Below is a small trained network, with its code and all its weights. Each question gives an input and a class and asks what happens when units are switched off, that is, made to give their printed mean instead of their output.

import numpy as np


def w(rows, s, z=0):
    codes = np.array(rows[::2]) - 128.0
    scale = np.full(codes.shape[1], s)
    scale[-1] = z or s
    return codes * scale


def norm(h):
    return h / np.sqrt((h * h).mean(-1, keepdims=True) + 1e-5)


def f(y):
    return y / 2 * (1 + np.tanh(0.7978845608 * (y + 0.044715 * y**3)))


def log_softmax(a):
    a = a - a.max(-1, keepdims=True)
    return a - np.log(np.exp(a).sum(-1, keepdims=True))


def net(x, mask):
    res = np.array(x, float).reshape(1, 5) / 4 @ E
    u = 0
    for l in range(4):
        y = f(norm(res) @ A[l][:, :-1].T + A[l][:, -1])
        res = res + np.where(mask[u : u + 4], y, B[l][:, -1]) @ B[l][:, :-1]
        u += 4
    return log_softmax(norm(res)[-1] @ U[:, :-1].T + U[:, -1])


A, B = {}, {}
E = w([
[156,119,154,167,145,149,42,35,154,51],'x0',
[130,90,63,67,178,119,59,220,125,87],'x1',
[76,55,99,117,112,182,111,68,104,143],'x2',
[98,35,85,192,181,45,129,192,254,161],'x3',
[253,146,194,57,43,84,80,214,157,205],'x4',
],0.0028)
A[0] = w([
[105,56,170,243,119,140,154,65,171,186,64],'0.n1',
[248,215,168,131,149,52,106,139,188,51,1],'0.n2',
[254,181,211,128,65,151,66,92,134,91,25],'0.n3',
[172,236,166,174,161,55,135,123,164,29,23],'0.n4',
],0.0036,0.0025)
B[0] = w([
[79,212,58,112,117,111,219,98,136,82,229],'0.n1',
[126,253,194,128,151,102,165,139,85,170,162],'0.n2',
[111,182,235,103,64,85,108,137,204,168,254],'0.n3',
[220,170,205,152,154,141,131,139,81,225,142],'0.n4',
],0.0045,0.0014)
A[1] = w([
[229,171,224,178,164,76,68,135,200,119,140],'1.n1',
[93,229,105,92,76,180,238,76,51,159,4],'1.n2',
[57,116,120,200,192,71,168,142,232,109,201],'1.n3',
[128,121,117,1,21,159,153,199,106,201,122],'1.n4',
],0.0038,0.002)
B[1] = w([
[7,178,102,79,129,76,130,103,133,101,222],'1.n1',
[147,33,99,253,232,115,155,134,51,98,235],'1.n2',
[78,170,44,73,128,57,102,172,149,191,253],'1.n3',
[243,154,228,129,194,155,96,176,76,219,235],'1.n4',
],0.0036,0.0026)
A[2] = w([
[108,125,88,183,28,135,182,35,204,138,9],'2.n1',
[174,131,163,49,51,120,143,217,143,213,56],'2.n2',
[90,137,186,132,70,229,129,3,85,46,63],'2.n3',
[176,36,115,122,169,157,43,133,183,126,84],'2.n4',
],0.0048,0.0014)
B[2] = w([
[70,85,67,65,187,63,159,124,102,73,170],'2.n1',
[178,140,139,86,28,235,56,60,191,125,232],'2.n2',
[5,121,83,64,125,25,160,50,208,132,254],'2.n3',
[173,39,82,253,132,201,92,166,126,45,140],'2.n4',
],0.0046,0.0035)
A[3] = w([
[60,158,86,97,166,16,104,252,169,118,133],'3.n1',
[170,189,118,19,142,248,140,175,66,226,40],'3.n2',
[28,128,70,115,138,39,94,159,204,117,224],'3.n3',
[133,170,132,114,151,175,130,115,99,47,3],'3.n4',
],0.0037,0.0027)
B[3] = w([
[16,136,115,84,98,107,180,2,84,94,186],'3.n1',
[40,192,175,130,170,41,156,92,153,110,156],'3.n2',
[99,100,82,133,159,112,159,49,96,6,254],'3.n3',
[132,84,118,119,158,113,111,142,139,155,108],'3.n4',
],0.0047,0.005)
U = w([
[205,247,255,28,25,106,87,128,211,235,180],'0',
[244,5,40,182,115,243,14,212,234,54,47],'1',
[215,124,181,245,244,123,228,201,15,193,1],'2',
[2,85,24,94,155,35,193,20,181,39,229],'3',
],0.0065,0.0041)

Each question gives the input, the list of numbers given to net, and the class t.
The units are the neurons (one row each of A and B). Each row of codes is followed by its name. A weight is (code - 128) times the scale printed after its matrix; where a second scale follows, it is the last column's (A, B and U).
mask holds one flag per neuron, layer by layer. A switched-off neuron (its flag False) gives its mean, the last column of its row in B, instead of its output. The means were averaged over made-up inputs and are rounded, as every weight is.
A unit's drop is (log p(t) with every unit on - log p(t) with that unit switched off) / (log p(t) with every unit on - log p(t) with every unit switched off).
The circuit of an input: a set's keep is (log p(t) with only the set's units on - log p(t) with every unit switched off) / (log p(t) with every unit on - log p(t) with every unit switched off). Starting from the 12 units with the biggest drops (on a tie, the unit counted first), units are removed one at a time, each time the one whose removal leaves the highest keep (on an exact tie, the one counted first), for as long as the keep stays at least 0.8.
circuit, biggest first: the units of the circuit, biggest drop first
most important unit: the unit with the biggest drop
k most important neurons: the k neurons with the biggest drops, biggest first
k most important neurons of layer l: the k neurons of layer l with the biggest drops, biggest first
drop when u is switched off: that unit's drop, to one decimal
input [-7,6,-3,2,1], class 0: circuit, biggest first : (2.n2; 1.n4)
input [0,8,-4,5,5], class 1: 2 most important neurons : (2.n2; 2.n3)
input [3,7,0,7,8], class 1: circuit, biggest first : (2.n4)
input [-6,4,8,-7,0], class 2: circuit, biggest first : (1.n2; 1.n4)
input [2,-2,8,4,6], class 1: 2 most important neurons : (2.n4; 0.n2)
input [8,0,-7,-5,-3], class 0: 4 most important neurons : (0.n4; 0.n2; 0.n3; 2.n1)
input [1,1,-1,-8,0], class 0: 4 most important neurons : (0.n3; 1.n4; 0.n1; 3.n3)
input [2,-5,-6,-4,-1], class 0: 2 most important neurons : (0.n4; 0.n3)
input [-5,0,-4,7,4], class 0: 2 most important neurons of layer 2 : (2.n2; 2.n3)
input [-6,5,-6,-4,-2], class 0: 2 most important neurons of layer 3 : (3.n3; 3.n2)
input [3,5,-7,4,5], class 0: 2 most important neurons of layer 2 : (2.n2; 2.n3)
input [-7,5,-1,4,5], class 0: 2 most important neurons of layer 3 : (3.n2; 3.n3)
input [-6,8,1,0,1], class 1: 2 most important neurons of layer 1 : (1.n1; 1.n3)
input [-8,-1,1,-3,1], class 2: 2 most important neurons : (1.n2; 0.n3)
input [-5,6,-8,1,2], class 0: most important unit : 2.n2
input [-7,-4,2,-8,-1], class 2: drop when 1.n2 is switched off : 0.9
input [-4,-8,-3,-3,0], class 2: drop when 1.n2 is switched off : 0.9
input [-2,4,-6,-4,-3], class 2: drop when 2.n3 is switched off : 0.3
